[128 = 0]

[147 142 118 111 168 103 108 119 104 117 149 113 137 112 152  94 133 122
 152 137 140 133 119 116 133 132 165 152 138 159 127  75  95 105 137 102
 147 122 134 125 138  71] : J914, H
[145 121 120 169 166 147 129 127 110 116 138 146 131 129 125  78  88 102
 150 154 122 145 130 111 135 155 121 111 148 120 134 100 134 106 108  95
  52 140 130 109 125 155] : J339, S
[149 151 121  91 154  81 107 115 115 126 133 129 126 136 139 145 124 147
 138 126 139  99 103 129 133 117 146 134 134  98 128  95  95 135 170 142
 161 119 111 138 125  91] : J914, H
[119 129 126 213 150 154 137 121 139 117 153 128 123 107 119  82  79 113
 160 151 113 151 161 105 142 117 108 112 142 107 135 122 120 103  92  87
 134 135 121 103 138 148] : J339, S
[141 108 121 171 117 148 164 121 155 140 167 151 145 144 145 165 112 110
 164 150 111 118 130 127 122 136 146 153 124 108 149 136 144 122 129  42
  73 114  94 105 169 132] : J914, U
[143 119 138 135 165 128 128 129  92 102 118 156 134 129 116  98  94 105
 122 147 117 129 128 114 144 142 149 103 139  90 147 127 166 114  98 130
  35 127 120 102 125 148] : J339, T
[138 134 128 181 144 154 150 129 157 131 155 169 194 132 119  96  68 105
 122 124 108 129 142 154 128 138  85  93 124 139 122 122 137  97  98  83
  60 143 117 122 135 154] : J339, U
[140 109 138 115 142 134 136 123 192 143 146 163 154 126 124 125  73 118
 129 126 107 111 130 153 130 116  94 104 133 132 137 121 135 130 113  97
  88 135 109 110 118 157] : J914, U
[119 131 112 142 147 118 128 128 176 132 144 125 105 141 119  93  80 100
 137 139 135 121 126 119 116 106 162 150 144 222 123 100 139 126 151 152
 161 100 102  97 153 115] : J914, H
[126 138 109 141 141 117 129 131 135 163 155 111 131 141 131  92  93 103
 169 135 143 127 142 102 124 110 129 162 138 153 139  78  80 122 121  73
 157 119  96 119 145 120] : J914, H
[124 146 132 164 140 140 136  93 138 118 129 137 127 126 122  95  93 110
 135 136 130 139 148 122 127 137 116 117 138 119 124 116 148 130 108  99
 100 137 135 108 137 153] : J339, T
[121  94 110 193 108 158 163 119 132 106 130 128 144 131 127 102 107 122
 176 159 131 164 125 106 132 136 105 167 150  59 138 116 177 105  99  36
  66 124 121 124 142 146] : J914, S
[161 124 148 145 174 117 151 113 102 132 135 131 123 130 132 116  52 106
 136 138 120 113 132 116 131 145 142 115 160 114 121 108 127 113 103  99
  65 132 119  91 109 156] : J339, S
[101 143 130 181 124 118 127 127 159 113 133 131 141 148 120 153  89  95
 141 131 116 132 141 123 118 122  70 121 119  55 122 124 110 143  91 102
 136 140  99 154 142 171] : J914, T
[126 147 103 139 147 101 110 119 124 140 146 122 132 121 115  98  84 129
 159 128 162 112 107 112 119 137 149 138 148 214 128  94 119 134 137 135
 172 106 113 100 132 116] : J339, H
[104 123 120 137  87 143 152 118 134 117 146 126 127 138 131 106 126 101
 147 148 157 128 138 102 121 113 138 175 128  98 138 116 125 155 101  61
  69 113  81 117 146 152] : J914, Y
[131 112 128 144 106 132 148 124 143 123 145 161 123 131 131 119 136 121
 125 138 125 108 130 123 125 130  94 150 114  52 146 114 128 139 106  68
  61 119 111 157 121 131] : J914, U
[128 123 131 136 132 131 125 113  89 151 153 135 144 143 145 115 108  61
 110 129 112 128 133 120 151 146  96 119 123  30 142 119 121 134  82  79
  53 145 124 140 145 161] : J339, S
[120 132 156 145 125 139 134 118 128 119 147 121 124 137 121  80  93  97
 138 172 138 125 135 101 124 119 122 136 124   4 144 131 123 133  84  70
  74 140 122 115 128 149] : J339, T
[131 164 108 164 128 140 138 119 171 144 144 160 135 126 122 133  77  94
 121 122 108 126 123 128 142 148  59  82 128 104 138 127 153 115 134 122
  58 142 126 154 108 166] : J339, U
[140 105 103 156 106 126 137 140 148 132 137 165 135 130 140 149 122 114
 134 122 147 120 113 112 120 149 107 121 115  10 140 115 127 122 116  58
  73 140 108 175 108 118] : J914, U
[132 117 119 155 116 127 144 103 129 147 149 138 134 132 114  99  95 104
 145 148 133 135 125 112 137 130 157 139 121  72 165 122 123 124  95  70
  81 123 100  87 132 156] : J914, T
[127 113 100 193 134 148 138 116 138 116 144 168 122  95 111 122  88 113
 137 139 125 172 140 130 142 137  66 112 160 104 130 118 128 115  94 102
  86 143 122 138   6 130] : J339, U
[124 136 112  97 133 140 113 134 108 132 134 130 131 124 142  89 121 102
 144 154 153 121  94 120 104 133 157 153 127 112 143  77 106 137 124 116
 101 106 110 115 135 116] : J914, H
[116 109 136 126 150 138 125 128  98 131 142 114 116 119 111  86  71  96
 110 131 123 136 125 129 145 122 139 125 110  98 147 127 118 124  95 148
  79 151 136  98 133 151] : J339, T
[159 125 111 167 120 131 132 118 155 133 138 192 140 133 145 122  86  49
 140 141 116 111 144 124 107 149  49  98 128  64 131 110 165 141 108  60
  47 125 119 127 114 157] : J914, U
[114 119 122 173 136 132 143 139 130 134 154 152 133 127 123 103  69 107
 122 137 116 134 133  99 145 150 109 140 152 132 134 138 117 114  88  97
 111 141 108 122 150 137] : J339, T
[129 129 140 125 141  99 132 130 130 140 138  96 132 125 131 160 142 153
 155 139 145 108 115 102 142 114 178 130 148 167 144 131 139 141 137 122
 167 107 118  91 117 108] : J914, H
